Below is a small trained network, with its code and all its weights. Each question gives an input and a class and asks what happens when units are switched off, that is, made to give their printed mean instead of their output.

import numpy as np


def w(rows, s, z=0):
    codes = np.array(rows[::2]) - 128.0
    scale = np.full(codes.shape[1], s)
    scale[-1] = z or s
    return codes * scale


def f(y):
    return np.maximum(y, 0)


def log_softmax(a):
    a = a - a.max(-1, keepdims=True)
    return a - np.log(np.exp(a).sum(-1, keepdims=True))


def net(x, mask):
    res = np.array(x, float).reshape(1, 3) / 4 @ E
    y = f(res @ A[0][:, :-1].T + A[0][:, -1])
    res = res + np.where(mask, y, B[0][:, -1]) @ B[0][:, :-1]
    return log_softmax(res[-1] @ U[:, :-1].T + U[:, -1])


A, B = {}, {}
E = w([
[114,24,189,153],'x0',
[117,144,110,255],'x1',
[17,165,194,124],'x2',
],0.0077)
A[0] = w([
[130,122,138,87,140],'N0',
[131,67,164,144,99],'N1',
[194,116,82,129,98],'N2',
[116,125,103,164,88],'N3',
[82,147,141,128,108],'N4',
[159,241,95,109,106],'N5',
[112,98,123,134,100],'N6',
[87,135,155,125,95],'N7',
[111,150,157,134,119],'N8',
[145,119,127,90,105],'N9',
[123,135,110,170,82],'N10',
[114,4,148,147,85],'N11',
[121,121,121,113,109],'N12',
[66,154,151,124,106],'N13',
[127,137,120,99,118],'N14',
[126,125,125,95,93],'N15',
[121,116,128,92,88],'N16',
[137,127,131,56,89],'N17',
[135,154,94,125,105],'N18',
[127,115,133,47,112],'N19',
[126,174,104,125,90],'N20',
[139,147,138,173,84],'N21',
[133,127,120,129,255],'N22',
[112,86,139,121,98],'N23',
[73,141,141,125,105],'N24',
[137,103,156,138,118],'N25',
[123,136,123,209,90],'N26',
[105,132,130,126,176],'N27',
[46,166,150,124,87],'N28',
[136,209,88,117,88],'N29',
[228,99,90,155,92],'N30',
[107,151,123,119,105],'N31',
[115,163,102,221,119],'N32',
[175,108,109,109,100],'N33',
[119,115,134,55,90],'N34',
[77,150,142,133,114],'N35',
],0.018,0.0093)
B[0] = w([
[131,138,122,155,185],'N0',
[95,108,149,113,189],'N1',
[160,110,106,99,197],'N2',
[142,117,151,147,148],'N3',
[146,117,117,112,170],'N4',
[68,99,155,105,243],'N5',
[123,115,144,120,142],'N6',
[148,110,123,111,167],'N7',
[139,120,117,119,159],'N8',
[143,123,144,146,164],'N9',
[147,114,156,147,152],'N10',
[73,95,161,98,232],'N11',
[131,123,137,133,136],'N12',
[152,108,110,106,191],'N13',
[131,119,144,143,155],'N14',
[137,121,149,141,148],'N15',
[139,117,151,143,152],'N16',
[148,118,163,163,191],'N17',
[115,118,143,112,161],'N18',
[147,133,146,172,215],'N19',
[110,109,151,111,165],'N20',
[142,112,154,150,151],'N21',
[72,211,1,159,254],'N22',
[114,109,148,116,163],'N23',
[147,111,116,111,176],'N24',
[110,121,134,122,161],'N25',
[147,118,164,172,184],'N26',
[120,151,90,130,182],'N27',
[162,101,112,100,202],'N28',
[89,99,160,105,205],'N29',
[180,94,102,92,222],'N30',
[129,111,132,116,148],'N31',
[149,139,161,184,219],'N32',
[157,113,116,115,174],'N33',
[150,120,158,164,195],'N34',
[147,117,110,113,178],'N35',
],0.081,0.0093)
U = w([
[222,47,83,69,128],'0',
[8,59,200,96,114],'1',
[178,102,198,255,101],'2',
[91,196,61,139,254],'3',
[148,132,158,92,83],'4',
[164,173,155,85,92],'5',
[146,170,159,104,88],'6',
],0.0089,0.0048)

Each question gives the input, the list of numbers given to net, and the class t.
The units are the neurons (one row each of A and B). Each row of codes is followed by its name. A weight is (code - 128) times the scale printed after its matrix; where a second scale follows, it is the last column's (A, B and U).
mask holds one flag per neuron, in row order. A switched-off neuron (its flag False) gives its mean, the last column of its row in B, instead of its output. The means were averaged over made-up inputs and are rounded, as every weight is.
A unit's drop is (log p(t) with every unit on - log p(t) with that unit switched off) / (log p(t) with every unit on - log p(t) with every unit switched off).
The circuit of an input: a set's keep is (log p(t) with only the set's units on - log p(t) with every unit switched off) / (log p(t) with every unit on - log p(t) with every unit switched off). Starting from the 12 units with the biggest drops (on a tie, the unit counted first), units are removed one at a time, each time the one whose removal leaves the highest keep (on an exact tie, the one counted first), for as long as the keep stays at least 0.8.
units of the circuit, in order: the units of the circuit, biggest drop first
most important unit: the unit with the biggest drop
k most important neurons: the k neurons with the biggest drops, biggest first
drop when u is switched off: that unit's drop, to one decimal
input [-5,4,-3], class 1: units of the circuit, in order => [N5]
input [-6,0,-5], class 1: 2 most important neurons => [N5, N29]
input [-6,4,6], class 0: 2 most important neurons => [N28, N11]
input [7,-4,7], class 0: 4 most important neurons => [N5, N28, N13, N29]
input [-4,-8,7], class 2: 4 most important neurons => [N19, N34, N17, N30]
input [4,6,6], class 0: 3 most important neurons => [N28, N13, N19]
input [-7,-6,-2], class 1: 2 most important neurons => [N5, N29]
input [-5,-5,-3], class 1: 3 most important neurons => [N5, N32, N29]
input [6,0,6], class 0: 4 most important neurons => [N5, N28, N13, N29]
input [-7,8,4], class 2: 2 most important neurons => [N32, N26]
input [-6,6,-5], class 1: 2 most important neurons => [N5, N29]
input [8,-7,-7], class 1: 2 most important neurons => [N11, N1]
input [3,-1,3], class 3: 2 most important neurons => [N30, N5]
input [-3,0,-1], class 3: most important unit => N11
input [-8,4,8], class 0: 4 most important neurons => [N28, N13, N11, N35]
input [0,-2,3], class 3: drop when N30 is switched off => 0.3
input [-7,-1,-3], class 1: drop when N15 is switched off => 0.0
input [4,1,4], class 0: drop when N28 is switched off => 0.1
input [-8,-5,-6], class 1: drop when N29 is switched off => 0.4
input [8,-2,-6], class 1: most important neuron => [N11]
